Here is a tiny trained network, its code and every weight. The questions are about switching its units off for an input and a class, where a switched-off unit gives its printed mean instead of its output.

import numpy as np


def w(rows, s, z=0):
    codes = np.array(rows[::2]) - 128.0
    scale = np.full(codes.shape[1], s)
    scale[-1] = z or s
    return codes * scale


def norm(h):
    return h / np.sqrt((h * h).mean(-1, keepdims=True) + 1e-5)


def f(y):
    return y / 2 * (1 + np.tanh(0.7978845608 * (y + 0.044715 * y**3)))


def log_softmax(a):
    a = a - a.max(-1, keepdims=True)
    return a - np.log(np.exp(a).sum(-1, keepdims=True))


def net(x, mask):
    res = np.array(x, float).reshape(1, 8) / 4 @ E
    u = 0
    for l in range(4):
        y = f(norm(res) @ A[l][:, :-1].T + A[l][:, -1])
        res = res + np.where(mask[u : u + 3], y, B[l][:, -1]) @ B[l][:, :-1]
        u += 3
    return log_softmax(norm(res)[-1] @ U[:, :-1].T + U[:, -1])


A, B = {}, {}
E = w([
[165,190,95,125,123,146,134,107,166,141],'x0',
[159,46,39,129,220,30,142,91,169,100],'x1',
[194,53,194,119,111,154,237,142,124,172],'x2',
[76,91,76,167,113,169,62,80,87,177],'x3',
[253,120,60,71,158,171,149,130,69,111],'x4',
[149,159,141,81,194,1,78,151,18,166],'x5',
[67,181,109,74,38,166,99,37,83,180],'x6',
[122,135,144,242,76,34,176,100,23,160],'x7',
],0.0075)
A[0] = w([
[182,87,171,204,2,162,169,99,119,216,79],'0.n1',
[66,122,129,115,141,120,43,12,205,74,3],'0.n2',
[126,154,83,161,80,146,192,130,124,188,73],'0.n3',
],0.0053,0.004)
B[0] = w([
[129,197,128,128,167,175,192,101,90,79,252],'0.n1',
[56,151,160,148,142,150,148,84,136,159,148],'0.n2',
[110,156,149,73,186,137,145,10,154,112,141],'0.n3',
],0.014,0.0025)
A[1] = w([
[111,3,40,121,108,191,121,132,84,156,4],'1.n1',
[177,246,83,31,182,93,40,185,144,83,104],'1.n2',
[133,52,196,99,95,198,165,171,210,83,32],'1.n3',
],0.0065,0.0028)
B[1] = w([
[235,114,106,121,146,110,53,136,113,58,141],'1.n1',
[135,162,141,60,108,106,238,92,60,100,253],'1.n2',
[113,176,101,251,135,143,37,174,156,119,208],'1.n3',
],0.013,0.0042)
A[2] = w([
[113,185,128,170,218,109,101,123,2,105,3],'2.n1',
[224,88,192,140,106,124,207,252,108,151,94],'2.n2',
[157,70,73,154,213,116,130,160,248,139,98],'2.n3',
],0.0059,0.0036)
B[2] = w([
[56,107,121,193,158,75,100,144,73,184,196],'2.n1',
[109,96,122,183,143,208,92,200,205,163,252],'2.n2',
[126,49,254,121,149,29,143,151,122,152,224],'2.n3',
],0.0087,0.0026)
A[3] = w([
[194,140,118,121,177,60,184,177,218,159,123],'3.n1',
[30,79,2,123,65,153,49,15,209,149,92],'3.n2',
[125,169,182,144,30,222,138,68,159,209,253],'3.n3',
],0.0077,0.0024)
B[3] = w([
[187,84,148,143,170,166,162,108,185,40,196],'3.n1',
[38,111,107,247,222,167,113,103,163,91,194],'3.n2',
[118,180,168,63,138,170,169,146,181,170,254],'3.n3',
],0.013,0.0065)
U = w([
[140,113,98,50,80,155,35,79,199,124,2],'0',
[162,194,143,48,139,205,206,110,152,118,231],'1',
[100,144,94,151,89,50,98,106,16,185,111],'2',
[169,9,118,201,195,120,90,166,224,80,191],'3',
[225,36,40,45,142,98,134,143,130,140,9],'4',
[23,191,118,201,142,186,84,174,240,178,154],'5',
],0.012,0.005)

Each question gives the input, the list of numbers given to net, and the class t.
The units are the neurons (one row each of A and B). Each row of codes is followed by its name. A weight is (code - 128) times the scale printed after its matrix; where a second scale follows, it is the last column's (A, B and U).
mask holds one flag per neuron, layer by layer. A switched-off neuron (its flag False) gives its mean, the last column of its row in B, instead of its output. The means were averaged over made-up inputs and are rounded, as every weight is.
A unit's drop is (log p(t) with every unit on - log p(t) with that unit switched off) / (log p(t) with every unit on - log p(t) with every unit switched off).
The circuit of an input: a set's keep is (log p(t) with only the set's units on - log p(t) with every unit switched off) / (log p(t) with every unit on - log p(t) with every unit switched off). Starting from all 12 units, units are removed one at a time, each time the one whose removal leaves the highest keep (on an exact tie, the one counted first), for as long as the keep stays at least 0.8.
circuit, biggest first: the units of the circuit, biggest drop first
unit that matters most: the unit with the biggest drop
k most important neurons: the k neurons with the biggest drops, biggest first
top k neurons in layer l: the k neurons of layer l with the biggest drops, biggest first
drop when u is switched off: that unit's drop, to one decimal
input [4,8,-7,-8,0,1,-5,3], class 4: unit that matters most : 1.n2
input [1,-5,-6,-2,-7,1,-5,7], class 2: circuit, biggest first : 3.n2, 3.n3, 2.n2
input [-3,4,8,3,0,8,3,-8], class 4: circuit, biggest first : 3.n2, 3.n3
input [1,-8,3,-7,6,-7,1,-2], class 5: 3 most important neurons : 1.n3, 1.n2, 3.n1
input [-4,-8,-7,-7,-2,3,-1,-1], class 1: 2 most important neurons : 1.n2, 1.n3
input [-7,-2,-3,-1,-1,3,-1,-4], class 1: 2 most important neurons : 1.n2, 1.n3
input [4,0,-7,6,0,0,-6,-7], class 1: 4 most important neurons : 1.n2, 1.n3, 2.n2, 2.n1
input [5,-2,4,-7,-6,2,-5,-2], class 3: circuit, biggest first : 3.n1, 3.n3
input [-6,7,5,-5,1,3,8,-8], class 4: circuit, biggest first : 3.n3, 3.n2
input [-8,-3,5,-7,3,-6,4,-4], class 5: 2 most important neurons : 1.n3, 1.n2
input [6,-5,0,7,7,-7,8,-7], class 5: 2 most important neurons : 3.n2, 1.n2
input [0,3,-8,6,3,6,-1,-7], class 2: 4 most important neurons : 1.n2, 3.n3, 3.n1, 2.n1
input [-8,5,-2,-1,8,-8,8,0], class 3: 2 most important neurons : 1.n1, 3.n2
input [5,-6,-7,6,5,-1,-8,-7], class 1: circuit, biggest first : 1.n2
input [-2,1,0,6,-2,4,2,0], class 3: circuit, biggest first : 1.n2, 3.n3
input [7,-5,8,3,1,8,7,7], class 1: 2 most important neurons : 3.n3, 1.n3
input [-3,-8,7,-5,-3,6,-2,4], class 5: 2 most important neurons : 2.n2, 1.n2
input [-4,4,-2,-1,6,-5,1,-3], class 3: 2 most important neurons : 1.n3, 0.n1
input [-2,-6,-3,-1,-2,-6,3,3], class 1: 2 most important neurons : 0.n1, 3.n3
input [-4,-3,0,-7,0,-3,-4,2], class 3: circuit, biggest first : 3.n3
input [5,2,3,2,-5,5,-1,-3], class 4: top 2 neurons in layer 3 : 3.n2, 3.n3
input [2,-4,-8,-7,-3,4,-4,-2], class 1: drop when 1.n2 is switched off : 0.3
input [-1,2,2,-2,-3,-2,5,8], class 1: drop when 3.n3 is switched off : 0.1
input [1,-2,-5,3,-1,-1,-7,8], class 2: drop when 1.n1 is switched off : 0.0
